Below is a small trained network, with its code and all its weights. Each question gives an input and a class and asks what happens when units are switched off, that is, made to give their printed mean instead of their output.

import numpy as np


def w(rows, s, z=0):
    codes = np.array(rows[::2]) - 128.0
    scale = np.full(codes.shape[1], s)
    scale[-1] = z or s
    return codes * scale


def norm(h):
    return h / np.sqrt((h * h).mean(-1, keepdims=True) + 1e-5)


def f(y):
    return y / 2 * (1 + np.tanh(0.7978845608 * (y + 0.044715 * y**3)))


def log_softmax(a):
    a = a - a.max(-1, keepdims=True)
    return a - np.log(np.exp(a).sum(-1, keepdims=True))


def net(x, mask):
    res = np.array(x, float).reshape(1, 5) / 4 @ E
    u = 0
    for l in range(2):
        y = f(norm(res) @ A[l][:, :-1].T + A[l][:, -1])
        res = res + np.where(mask[u : u + 10], y, B[l][:, -1]) @ B[l][:, :-1]
        u += 10
    return log_softmax(norm(res)[-1] @ U[:, :-1].T + U[:, -1])


A, B = {}, {}
E = w([
[121,108,186,47,159,164],'x0',
[63,167,56,100,175,132],'x1',
[186,93,39,108,84,213],'x2',
[199,254,143,115,135,148],'x3',
[171,97,117,187,247,155],'x4',
],0.0015)
A[0] = w([
[85,179,132,99,36,118,33],'0.n1',
[117,122,89,152,161,115,3],'0.n2',
[128,168,41,253,81,60,10],'0.n3',
[134,143,93,238,83,85,17],'0.n4',
[219,74,222,174,62,111,97],'0.n5',
[89,139,115,104,67,118,16],'0.n6',
[44,179,39,81,173,124,68],'0.n7',
[85,178,116,81,51,135,120],'0.n8',
[75,167,198,177,149,56,84],'0.n9',
[66,113,127,117,49,94,51],'0.n10',
],0.0045,0.0019)
B[0] = w([
[195,81,169,200,125,103,171],'0.n1',
[135,90,108,201,106,147,74],'0.n2',
[137,97,226,1,158,156,181],'0.n3',
[103,116,149,64,178,219,134],'0.n4',
[7,194,145,179,123,199,254],'0.n5',
[154,10,173,186,96,130,110],'0.n6',
[61,161,246,209,59,234,186],'0.n7',
[210,111,186,156,121,69,215],'0.n8',
[77,141,42,84,141,55,219],'0.n9',
[174,94,154,165,135,93,162],'0.n10',
],0.0037,0.0014)
A[1] = w([
[96,42,134,172,114,101,102],'1.n1',
[165,110,146,173,91,207,106],'1.n2',
[60,30,125,140,134,129,105],'1.n3',
[135,130,91,177,255,157,95],'1.n4',
[72,55,82,127,91,110,111],'1.n5',
[112,120,202,15,143,133,187],'1.n6',
[102,144,209,188,131,156,111],'1.n7',
[171,116,52,116,68,197,9],'1.n8',
[199,97,57,119,77,176,114],'1.n9',
[188,225,161,85,107,115,172],'1.n10',
],0.0047,0.0015)
B[1] = w([
[173,160,87,131,182,168,168],'1.n1',
[65,125,123,128,149,90,196],'1.n2',
[185,203,133,105,131,167,191],'1.n3',
[173,73,202,160,3,76,208],'1.n4',
[166,185,150,150,175,130,156],'1.n5',
[126,40,105,87,100,146,234],'1.n6',
[59,111,76,157,98,169,202],'1.n7',
[75,156,155,123,118,68,151],'1.n8',
[71,135,147,104,182,51,176],'1.n9',
[153,111,107,149,190,168,250],'1.n10',
],0.0049,0.0018)
U = w([
[21,156,147,199,85,197,170],'0',
[216,57,188,188,60,48,181],'1',
[59,151,120,73,182,2,175],'2',
[139,41,138,33,136,177,173],'3',
[230,190,107,143,208,169,138],'4',
[129,110,69,138,104,117,26],'5',
[146,116,52,129,86,102,3],'6',
],0.0095,0.0047)

Each question gives the input, the list of numbers given to net, and the class t.
The units are the neurons (one row each of A and B). Each row of codes is followed by its name. A weight is (code - 128) times the scale printed after its matrix; where a second scale follows, it is the last column's (A, B and U).
mask holds one flag per neuron, layer by layer. A switched-off neuron (its flag False) gives its mean, the last column of its row in B, instead of its output. The means were averaged over made-up inputs and are rounded, as every weight is.
A unit's drop is (log p(t) with every unit on - log p(t) with that unit switched off) / (log p(t) with every unit on - log p(t) with every unit switched off).
The circuit of an input: a set's keep is (log p(t) with only the set's units on - log p(t) with every unit switched off) / (log p(t) with every unit on - log p(t) with every unit switched off). Starting from the 12 units with the biggest drops (on a tie, the unit counted first), units are removed one at a time, each time the one whose removal leaves the highest keep (on an exact tie, the one counted first), for as long as the keep stays at least 0.8.
units of the circuit, in order: the units of the circuit, biggest drop first
k most important neurons: the k neurons with the biggest drops, biggest first
top k neurons in layer l: the k neurons of layer l with the biggest drops, biggest first
input [4,-2,1,1,-4], class 1: units of the circuit, in order => (0.n8)
input [1,4,-4,-8,-6], class 4: 3 most important neurons => (1.n1; 1.n4; 1.n3)
input [-2,-6,7,5,5], class 2: 3 most important neurons => (1.n9; 0.n7; 1.n8)
input [-8,6,-3,5,7], class 3: top 4 neurons in layer 0 => (0.n3; 0.n4; 0.n5; 0.n1)
input [0,-7,4,3,-5], class 0: 2 most important neurons => (0.n5; 1.n4)
input [-8,3,-6,-3,5], class 3: units of the circuit, in order => (0.n3; 0.n4; 1.n6)
input [3,-5,-6,7,-6], class 4: 4 most important neurons => (1.n4; 1.n10; 0.n7; 1.n9)
input [-6,-8,7,2,7], class 0: units of the circuit, in order => (0.n5; 1.n2)
input [8,5,8,4,2], class 2: units of the circuit, in order => (1.n9; 1.n8; 0.n3)
input [-8,3,1,7,-2], class 3: units of the circuit, in order => (0.n3; 1.n6)
input [-3,2,2,-4,-2], class 4: top 3 neurons in layer 1 => (1.n1; 1.n3; 1.n4)
input [-7,4,8,5,-5], class 2: units of the circuit, in order => (1.n9; 1.n8)
input [-4,5,5,-8,5], class 4: 3 most important neurons => (1.n3; 0.n5; 1.n5)
input [6,0,7,3,4], class 2: top neuron in layer 0 => (0.n3)
input [-8,2,7,4,5], class 3: units of the circuit, in order => (0.n3; 1.n5)
input [2,4,6,1,-6], class 1: units of the circuit, in order => (0.n8; 0.n1)
input [-5,-8,5,-5,8], class 0: top 2 neurons in layer 0 => (0.n5; 0.n9)
input [8,5,2,5,6], class 3: units of the circuit, in order => (1.n4; 1.n6)
input [-3,5,6,1,-8], class 1: units of the circuit, in order => (0.n8; 0.n1)
input [8,-2,4,7,8], class 1: units of the circuit, in order => (1.n4)
input [-1,-1,4,-2,3], class 2: top 2 neurons in layer 1 => (1.n9; 1.n8)
input [3,-5,-4,-6,-1], class 4: units of the circuit, in order => (1.n3; 1.n1; 0.n3)
input [-2,1,5,-5,-3], class 2: units of the circuit, in order => (1.n9; 1.n8)
input [-3,-1,-4,-6,4], class 4: units of the circuit, in order => (1.n3; 1.n1)
input [-8,-7,-7,3,1], class 3: top 3 neurons in layer 0 => (0.n3; 0.n4; 0.n7)
input [-4,-5,8,-5,-3], class 2: 2 most important neurons => (1.n9; 0.n7)
input [0,4,0,-7,6], class 4: 3 most important neurons => (1.n3; 1.n1; 1.n5)
